Below is a small trained network, with its code and all its weights. Each question gives an input and a target symbol and asks what happens when units are switched off, that is, made to give their printed mean instead of their output.

import numpy as np


def w(rows, s, z=0):
    codes = np.array(rows[::2]) - 128.0
    scale = np.full(codes.shape[1], s)
    scale[-1] = z or s
    return codes * scale


def norm(h):
    return h / np.sqrt((h * h).mean(-1, keepdims=True) + 1e-5)


def f(y):
    return np.maximum(y, 0)


def softmax(a):
    e = np.exp(a - a.max(-1, keepdims=True))
    return e / e.sum(-1, keepdims=True)


def log_softmax(a):
    a = a - a.max(-1, keepdims=True)
    return a - np.log(np.exp(a).sum(-1, keepdims=True))


def net(x, mask):
    ids = ['αβγδεζηθλξστφψω'.index(c) for c in x.split()]
    T = len(ids)
    res = E[ids] + P[:T]
    r = norm(res)
    for j in range(3):
        rows = slice(2 * j, 2 * j + 2)
        q, k, v = (r @ M[0][rows].T for M in (Q, K, V))
        z = softmax(np.where(np.tri(T) > 0, q @ k.T / 2**0.5, -1e9)) @ v
        o = O[0][rows]
        res = res + np.where(mask[j], z, o[:, -1]) @ o[:, :-1]
    y = f(norm(res) @ A[0][:, :-1].T + A[0][:, -1])
    res = res + np.where(mask[3:7], y, B[0][:, -1]) @ B[0][:, :-1]
    return log_softmax(norm(res)[-1] @ U[:, :-1].T + U[:, -1])


Q, K, V, O, A, B = {}, {}, {}, {}, {}, {}
E = w([
[87,23,95],'α',
[120,31,87],'β',
[88,76,83],'γ',
[75,49,91],'δ',
[186,198,85],'ε',
[238,192,111],'ζ',
[64,60,123],'η',
[62,31,148],'θ',
[54,79,108],'λ',
[60,56,146],'ξ',
[72,56,135],'σ',
[139,3,184],'τ',
[237,227,124],'φ',
[58,50,157],'ψ',
[51,69,148],'ω',
],0.0025)
P = w([
[120,137,110],'0',
[117,119,68],'1',
[109,152,142],'2',
[153,129,20],'3',
[133,177,142],'4',
[172,96,3],'5',
[65,139,162],'6',
],0.0045)
Q[0] = w([
[84,199,116],'head 1',
[242,116,66],'head 1',
[113,86,106],'head 2',
[109,159,75],'head 2',
[165,254,176],'head 3',
[188,51,64],'head 3',
],0.0099)
K[0] = w([
[184,52,160],'head 1',
[2,240,222],'head 1',
[193,182,140],'head 2',
[113,126,246],'head 2',
[57,41,46],'head 3',
[50,204,214],'head 3',
],0.0056)
V[0] = w([
[197,66,108],'head 1',
[85,153,89],'head 1',
[108,116,53],'head 2',
[27,198,254],'head 2',
[66,182,53],'head 3',
[67,64,125],'head 3',
],0.0071)
O[0] = w([
[246,94,45,162],'head 1',
[51,170,68,162],'head 1',
[106,187,15,210],'head 2',
[62,123,227,2],'head 2',
[30,183,66,172],'head 3',
[81,2,119,180],'head 3',
],0.0044,0.0062)
A[0] = w([
[23,69,157,188],'neuron 1',
[37,243,68,175],'neuron 2',
[253,89,115,254],'neuron 3',
[158,52,63,165],'neuron 4',
],0.0046,0.0043)
B[0] = w([
[122,129,225,167],'neuron 1',
[138,111,233,249],'neuron 2',
[126,122,254,253],'neuron 3',
[136,152,161,255],'neuron 4',
],0.0054,0.005)
U = w([
[122,106,114,1],'α',
[174,91,2,217],'β',
[64,135,84,86],'γ',
[96,106,113,35],'δ',
[128,224,118,179],'ε',
[192,182,155,88],'ζ',
[77,117,154,81],'η',
[110,90,160,58],'θ',
[33,136,156,165],'λ',
[85,110,169,51],'ξ',
[90,110,167,98],'σ',
[213,44,227,211],'τ',
[150,167,182,62],'φ',
[87,89,198,84],'ψ',
[63,111,198,134],'ω',
],0.011,0.0048)

Each question gives the input, a string of symbols that net reads in full, and the target symbol t.
The units are the heads (2 rows each of Q, K, V and O) and the neurons (one row each of A and B). Each row of codes is followed by its name. A weight is (code - 128) times the scale printed after its matrix; where a second scale follows, it is the last column's (O, A, B and U).
mask holds one flag per unit, heads first, then neurons. A switched-off unit (its flag False) gives its mean, the last column of its rows in O or B, instead of its output. The means were averaged over made-up inputs and are rounded, as every weight is.
A unit's drop is (log p(t) with every unit on - log p(t) with that unit switched off) / (log p(t) with every unit on - log p(t) with every unit switched off).
The circuit of an input: a set's keep is (log p(t) with only the set's units on - log p(t) with every unit switched off) / (log p(t) with every unit on - log p(t) with every unit switched off). Starting from all 7 units, units are removed one at a time, each time the one whose removal leaves the highest keep (on an exact tie, the one counted first), for as long as the keep stays at least 0.8.
circuit, biggest first: the units of the circuit, biggest drop first
top k neurons: the k neurons with the biggest drops, biggest first
which heads matter: for each layer, one digit per head in row order, 1 if its drop is at least 0.15 and else 0, layers parted by /
drop when u is switched off: that unit's drop, to one decimal
input τ β ε η, target ε: circuit, biggest first : head 3
input β ω λ δ τ ζ, target τ: circuit, biggest first : head 2; head 3
input θ ε τ β τ β, target τ: which heads matter : 001
input β ε ε β α, target ε: which heads matter : 001
input β ζ ε ε β, target ε: which heads matter : 001
input γ ε β β β, target β: which heads matter : 010
input β β β φ τ φ, target τ: circuit, biggest first : neuron 3; head 3
input β τ β τ β β β, target β: which heads matter : 110
input ξ τ τ τ, target τ: which heads matter : 000
input β θ η β ε τ, target ε: which heads matter : 101
input ψ ε θ τ α τ σ, target τ: which heads matter : 100
input γ η ε τ, target ε: which heads matter : 001
input ε β σ τ τ ω, target τ: which heads matter : 001
input τ τ η, target τ: which heads matter : 100
input β τ θ, target τ: which heads matter : 100
input ζ α ε σ τ ω, target τ: circuit, biggest first : head 2
input β β ζ τ τ β, target τ: circuit, biggest first : neuron 3; head 2
input φ τ τ τ, target τ: which heads matter : 010
input β β β β τ ξ, target τ: which heads matter : 001
input λ ε τ σ, target τ: which heads matter : 011
input τ η η τ δ, target τ: circuit, biggest first : head 1
input β τ γ, target τ: top 2 neurons : neuron 3; neuron 4
input τ β ε β, target ε: drop when head 1 is switched off : 0.1
input β τ λ, target τ: drop when head 2 is switched off : -0.1
input τ τ ξ λ α τ θ, target τ: drop when head 2 is switched off : -0.1
input ψ β τ α, target τ: drop when head 3 is switched off : 0.2
input ε β ε γ, target ε: top neuron : neuron 2
